Below are the code and all the weights of a small trained network. Each question names an input and a target symbol and asks about switching units off, where a switched-off unit gives its printed mean instead of its output.

import numpy as np


def w(rows, s, z=0):
    codes = np.array(rows[::2]) - 128.0
    scale = np.full(codes.shape[1], s)
    scale[-1] = z or s
    return codes * scale


def norm(h):
    return h / np.sqrt((h * h).mean(-1, keepdims=True) + 1e-5)


def softmax(a):
    e = np.exp(a - a.max(-1, keepdims=True))
    return e / e.sum(-1, keepdims=True)


def log_softmax(a):
    a = a - a.max(-1, keepdims=True)
    return a - np.log(np.exp(a).sum(-1, keepdims=True))


def net(x, mask):
    ids = ['ΓΔΞΠΣΩβζηθμφψ'.index(c) for c in x.split()]
    T = len(ids)
    res = E[ids] + P[:T]
    u = 0
    for l in range(3):
        r = norm(res)
        for j in range(2):
            rows = slice(4 * j, 4 * j + 4)
            q, k, v = (r @ M[l][rows].T for M in (Q, K, V))
            z = softmax(np.where(np.tri(T) > 0, q @ k.T / 4**0.5, -1e9)) @ v
            o = O[l][rows]
            res = res + np.where(mask[u + j], z, o[:, -1]) @ o[:, :-1]
        u += 2
    return log_softmax(norm(res)[-1] @ U[:, :-1].T + U[:, -1])


Q, K, V, O = {}, {}, {}, {}
E = w([
[180,174,166],'Γ',
[18,156,169],'Δ',
[197,61,103],'Ξ',
[99,146,127],'Π',
[144,132,141],'Σ',
[28,166,124],'Ω',
[124,169,19],'β',
[77,141,106],'ζ',
[138,122,132],'η',
[63,153,163],'θ',
[170,176,187],'μ',
[107,155,167],'φ',
[161,8,235],'ψ',
],0.019)
P = w([
[226,58,143],'0',
[153,97,254],'1',
[102,31,176],'2',
[26,167,109],'3',
[220,89,213],'4',
[111,73,137],'5',
[85,89,122],'6',
[178,43,175],'7',
[90,36,99],'8',
[134,113,123],'9',
[126,143,123],'10',
[124,9,121],'11',
[122,42,117],'12',
],0.0054)
Q[0] = w([
[195,129,94],'L0H1',
[84,120,126],'L0H1',
[60,146,55],'L0H1',
[174,182,119],'L0H1',
[171,163,244],'L0H2',
[255,204,109],'L0H2',
[135,195,203],'L0H2',
[175,107,85],'L0H2',
],0.0091)
K[0] = w([
[92,108,138],'L0H1',
[124,172,61],'L0H1',
[74,31,101],'L0H1',
[97,145,146],'L0H1',
[96,60,83],'L0H2',
[62,161,176],'L0H2',
[137,104,161],'L0H2',
[209,175,254],'L0H2',
],0.0098)
V[0] = w([
[107,71,87],'L0H1',
[152,178,104],'L0H1',
[138,95,70],'L0H1',
[154,223,182],'L0H1',
[2,163,123],'L0H2',
[183,67,84],'L0H2',
[186,108,46],'L0H2',
[52,97,89],'L0H2',
],0.0094)
O[0] = w([
[253,151,45,153],'L0H1',
[123,122,152,18],'L0H1',
[113,99,248,63],'L0H1',
[37,110,90,81],'L0H1',
[118,51,171,223],'L0H2',
[92,96,219,94],'L0H2',
[151,167,164,6],'L0H2',
[105,26,133,209],'L0H2',
],0.0063,0.0021)
Q[1] = w([
[190,124,87],'L1H1',
[173,92,157],'L1H1',
[115,2,173],'L1H1',
[72,153,147],'L1H1',
[32,22,69],'L1H2',
[236,19,128],'L1H2',
[163,74,144],'L1H2',
[147,169,163],'L1H2',
],0.0069)
K[1] = w([
[249,134,154],'L1H1',
[44,16,120],'L1H1',
[254,140,166],'L1H1',
[105,40,84],'L1H1',
[192,108,31],'L1H2',
[121,195,114],'L1H2',
[235,53,173],'L1H2',
[121,170,14],'L1H2',
],0.0066)
V[1] = w([
[127,175,79],'L1H1',
[163,76,58],'L1H1',
[154,194,98],'L1H1',
[109,80,93],'L1H1',
[200,104,179],'L1H2',
[131,31,182],'L1H2',
[123,224,10],'L1H2',
[77,208,175],'L1H2',
],0.011)
O[1] = w([
[168,75,115,65],'L1H1',
[125,221,102,151],'L1H1',
[96,63,185,17],'L1H1',
[188,77,107,202],'L1H1',
[114,114,146,96],'L1H2',
[147,177,255,251],'L1H2',
[191,152,136,14],'L1H2',
[118,37,116,59],'L1H2',
],0.0072,0.0029)
Q[2] = w([
[157,147,121],'L2H1',
[142,156,198],'L2H1',
[65,183,190],'L2H1',
[86,183,248],'L2H1',
[161,76,120],'L2H2',
[168,178,148],'L2H2',
[34,84,163],'L2H2',
[22,141,228],'L2H2',
],0.012)
K[2] = w([
[191,82,185],'L2H1',
[156,121,75],'L2H1',
[102,127,149],'L2H1',
[109,166,169],'L2H1',
[141,247,118],'L2H2',
[45,57,83],'L2H2',
[177,166,182],'L2H2',
[85,117,101],'L2H2',
],0.011)
V[2] = w([
[136,249,65],'L2H1',
[2,187,91],'L2H1',
[244,123,150],'L2H1',
[145,122,97],'L2H1',
[120,186,172],'L2H2',
[127,194,253],'L2H2',
[171,225,29],'L2H2',
[1,157,82],'L2H2',
],0.0089)
O[2] = w([
[46,130,106,70],'L2H1',
[124,115,247,217],'L2H1',
[93,104,18,33],'L2H1',
[138,254,188,96],'L2H1',
[162,245,199,151],'L2H2',
[247,151,69,201],'L2H2',
[114,243,103,2],'L2H2',
[48,108,174,185],'L2H2',
],0.0055,0.0027)
U = w([
[157,86,169,31],'Γ',
[68,126,176,166],'Δ',
[215,54,111,143],'Ξ',
[79,115,89,64],'Π',
[252,247,205,77],'Σ',
[91,145,144,66],'Ω',
[108,201,42,252],'β',
[74,81,66,111],'ζ',
[84,148,112,76],'η',
[129,72,101,175],'θ',
[223,99,146,63],'μ',
[108,99,121,206],'φ',
[168,127,149,201],'ψ',
],0.012,0.0045)

Each question gives the input, a string of symbols that net reads in full, and the target symbol t.
The units are the heads (4 rows each of Q, K, V and O). Each row of codes is followed by its name. A weight is (code - 128) times the scale printed after its matrix; where a second scale follows, it is the last column's (O and U).
mask holds one flag per head, layer by layer. A switched-off head (its flag False) gives its mean, the last column of its rows in O, instead of its output. The means were averaged over made-up inputs and are rounded, as every weight is.
A unit's drop is (log p(t) with every unit on - log p(t) with that unit switched off) / (log p(t) with every unit on - log p(t) with every unit switched off).
The circuit of an input: a set's keep is (log p(t) with only the set's units on - log p(t) with every unit switched off) / (log p(t) with every unit on - log p(t) with every unit switched off). Starting from all 6 units, units are removed one at a time, each time the one whose removal leaves the highest keep (on an exact tie, the one counted first), for as long as the keep stays at least 0.8.
circuit, biggest first: the units of the circuit, biggest drop first
most important unit: the unit with the biggest drop
which heads matter: for each layer, one digit per head in row order, 1 if its drop is at least 0.15 and else 0, layers parted by /
input ζ Δ ζ ζ, target Σ: circuit, biggest first => L1H2, L0H1, L2H2
input Ω ζ ζ ζ Σ ζ Ξ Δ ψ Π Ξ η, target Δ: circuit, biggest first => L2H2, L1H2
input Π Σ Π Γ, target β: circuit, biggest first => L1H2, L0H1, L0H2, L2H1
input ζ β η η Δ, target Σ: circuit, biggest first => L2H2, L0H1
input Π η θ η, target β: which heads matter => 10 / 00 / 00
input ζ ζ Γ Ξ Π θ ζ ζ Σ, target Σ: which heads matter => 01 / 11 / 01
input Π η ζ Σ Γ, target β: circuit, biggest first => L0H1, L2H1, L2H2, L1H2
input Π μ ζ β β Ξ, target β: which heads matter => 00 / 00 / 11
input Δ η ζ Σ μ θ Δ θ Δ Γ Ξ Γ Γ, target Δ: circuit, biggest first => L0H1, L2H2
input Δ μ η Δ Π η Ξ θ Π ψ Δ β Γ, target Δ: circuit, biggest first => L2H2, L0H1
input Π Δ Σ Γ η Ω Π Π, target β: most important unit => L0H2
input Π ψ Σ, target β: circuit, biggest first => L2H1, L1H1
input ζ η Ω Ω θ η, target Σ: which heads matter => 11 / 11 / 01
input ζ ψ η η μ ζ, target Σ: which heads matter => 00 / 01 / 01
input Δ η Σ, target Δ: most important unit => L2H2
input η Π Σ Ξ Σ ζ ζ Ξ η Δ Δ ζ Γ, target Ξ: circuit, biggest first => L0H2, L1H2
input η ζ ζ Σ, target Ξ: circuit, biggest first => L0H2, L1H1, L2H2
input η θ η ζ μ Ω Σ η η β ζ Π, target Ξ: circuit, biggest first => L0H2, L1H2, L0H1
input ψ Ξ Ξ ψ, target Σ: circuit, biggest first => L2H2, L1H1, L0H2
input η Ξ β η, target Ξ: most important unit => L0H2
input ζ ζ Δ ψ Ω η ψ ζ Π β ζ ζ Σ, target Σ: which heads matter => 10 / 11 / 00
input Π Π ζ Π Σ Π, target β: which heads matter => 10 / 11 / 00
input ζ Ξ Δ μ Δ ζ η Π, target Σ: which heads matter => 10 / 10 / 01
input Π η ζ Π Ξ η ζ, target β: which heads matter => 10 / 01 / 10
input η ζ ζ β Σ ζ ζ Ω ζ, target Ξ: which heads matter => 11 / 11 / 00
input η Ξ Γ η ψ θ ζ η η Π, target Ξ: which heads matter => 01 / 11 / 00
